Below are the code and all the weights of a small trained network. Each question names an input and a class and asks about switching units off, where a switched-off unit gives its printed mean instead of its output.

import numpy as np


def w(rows, s, z=0):
    codes = np.array(rows[::2]) - 128.0
    scale = np.full(codes.shape[1], s)
    scale[-1] = z or s
    return codes * scale


def f(y):
    return y / 2 * (1 + np.tanh(0.7978845608 * (y + 0.044715 * y**3)))


def log_softmax(a):
    a = a - a.max(-1, keepdims=True)
    return a - np.log(np.exp(a).sum(-1, keepdims=True))


def net(x, mask):
    res = np.array(x, float).reshape(1, 3) / 4 @ E
    y = f(res @ A[0][:, :-1].T + A[0][:, -1])
    res = res + np.where(mask, y, B[0][:, -1]) @ B[0][:, :-1]
    return log_softmax(res[-1] @ U[:, :-1].T + U[:, -1])


A, B = {}, {}
E = w([
[17,133,148,93,130,147],'x0',
[101,162,166,250,137,133],'x1',
[148,182,204,49,166,103],'x2',
],0.012)
A[0] = w([
[206,125,119,136,123,141,85],'n0',
[252,143,119,147,138,104,108],'n1',
[58,109,125,100,126,133,102],'n2',
[132,164,147,169,137,128,95],'n3',
[128,137,173,175,135,126,101],'n4',
[115,125,144,141,99,123,217],'n5',
[131,105,95,55,110,109,79],'n6',
[156,183,188,77,141,132,127],'n7',
[173,95,68,58,129,142,133],'n8',
[166,131,129,138,125,134,250],'n9',
[99,78,27,163,120,130,102],'n10',
[125,133,130,123,132,158,76],'n11',
[139,141,183,176,122,122,102],'n12',
[145,140,206,133,138,112,103],'n13',
[148,161,154,98,150,135,81],'n14',
[129,135,145,158,161,136,196],'n15',
[65,128,148,108,130,124,102],'n16',
[62,135,124,116,130,119,74],'n17',
[119,107,105,147,117,146,88],'n18',
[181,112,143,144,123,132,105],'n19',
[122,169,131,178,115,123,128],'n20',
[109,144,141,109,119,136,67],'n21',
[89,134,147,147,134,132,98],'n22',
[68,143,120,106,133,120,190],'n23',
],0.02,0.011)
B[0] = w([
[87,146,139,169,83,215,178],'n0',
[58,93,156,75,70,246,234],'n1',
[79,131,155,124,114,221,187],'n2',
[187,156,82,181,136,162,174],'n3',
[171,214,54,165,152,145,185],'n4',
[127,113,195,76,193,94,196],'n5',
[208,182,59,177,179,159,186],'n6',
[122,155,153,146,62,27,227],'n7',
[198,175,105,172,231,119,217],'n8',
[74,52,207,3,226,70,216],'n9',
[136,173,160,171,16,33,252],'n10',
[138,143,115,158,88,163,119],'n11',
[174,160,66,189,156,155,188],'n12',
[149,165,115,171,55,76,185],'n13',
[135,130,116,212,47,117,167],'n14',
[155,91,165,98,199,107,198],'n15',
[97,108,130,100,100,195,183],'n16',
[101,111,105,147,78,208,170],'n17',
[134,176,86,154,57,113,162],'n18',
[78,137,88,131,88,168,163],'n19',
[170,168,103,152,172,147,196],'n20',
[131,144,119,160,72,168,135],'n21',
[146,152,91,151,112,182,166],'n22',
[82,74,180,41,169,150,208],'n23',
],0.026,0.015)
U = w([
[82,145,161,134,113,224,182],'0',
[231,181,106,203,221,141,145],'1',
[144,170,166,202,18,5,129],'2',
[121,89,173,63,229,48,254],'3',
[137,59,102,135,134,100,67],'4',
[166,82,93,149,149,112,64],'5',
[111,119,96,147,129,105,46],'6',
],0.011,0.0058)

Each question gives the input, the list of numbers given to net, and the class t.
The units are the neurons (one row each of A and B). Each row of codes is followed by its name. A weight is (code - 128) times the scale printed after its matrix; where a second scale follows, it is the last column's (A, B and U).
mask holds one flag per neuron, in row order. A switched-off neuron (its flag False) gives its mean, the last column of its row in B, instead of its output. The means were averaged over made-up inputs and are rounded, as every weight is.
A unit's drop is (log p(t) with every unit on - log p(t) with that unit switched off) / (log p(t) with every unit on - log p(t) with every unit switched off).
The circuit of an input: a set's keep is (log p(t) with only the set's units on - log p(t) with every unit switched off) / (log p(t) with every unit on - log p(t) with every unit switched off). Starting from the 12 units with the biggest drops (on a tie, the unit counted first), units are removed one at a time, each time the one whose removal leaves the highest keep (on an exact tie, the one counted first), for as long as the keep stays at least 0.8.
circuit, biggest first: the units of the circuit, biggest drop first
top k neurons: the k neurons with the biggest drops, biggest first
drop when u is switched off: that unit's drop, to one decimal
input [-2,-6,-5], class 1: circuit, biggest first	[n8]
input [-8,-8,7], class 0: top 4 neurons	[n1, n0, n19, n9]
input [-6,-5,6], class 0: top 2 neurons	[n1, n10]
input [-2,4,-4], class 1: top 2 neurons	[n7, n20]
input [2,8,8], class 1: top 4 neurons	[n10, n12, n4, n3]
input [1,-8,-7], class 1: top 2 neurons	[n8, n6]
input [0,3,-4], class 2: top 2 neurons	[n10, n8]
input [-6,6,3], class 0: top 4 neurons	[n1, n8, n6, n0]
input [-7,0,-7], class 0: top 2 neurons	[n1, n7]
input [-4,1,4], class 0: top 2 neurons	[n10, n1]
input [3,-7,6], class 1: top 2 neurons	[n6, n8]
input [0,-8,-8], class 1: top 3 neurons	[n8, n6, n7]
input [-3,2,3], class 3: top 2 neurons	[n10, n9]
input [-2,-6,-8], class 2: circuit, biggest first	[n10]
input [3,4,-3], class 1: top 2 neurons	[n1, n9]
input [4,-6,7], class 2: drop when n7 is switched off	7.3
input [1,3,8], class 2: drop when n6 is switched off	0.0
input [-3,0,-2], class 3: drop when n9 is switched off	0.2
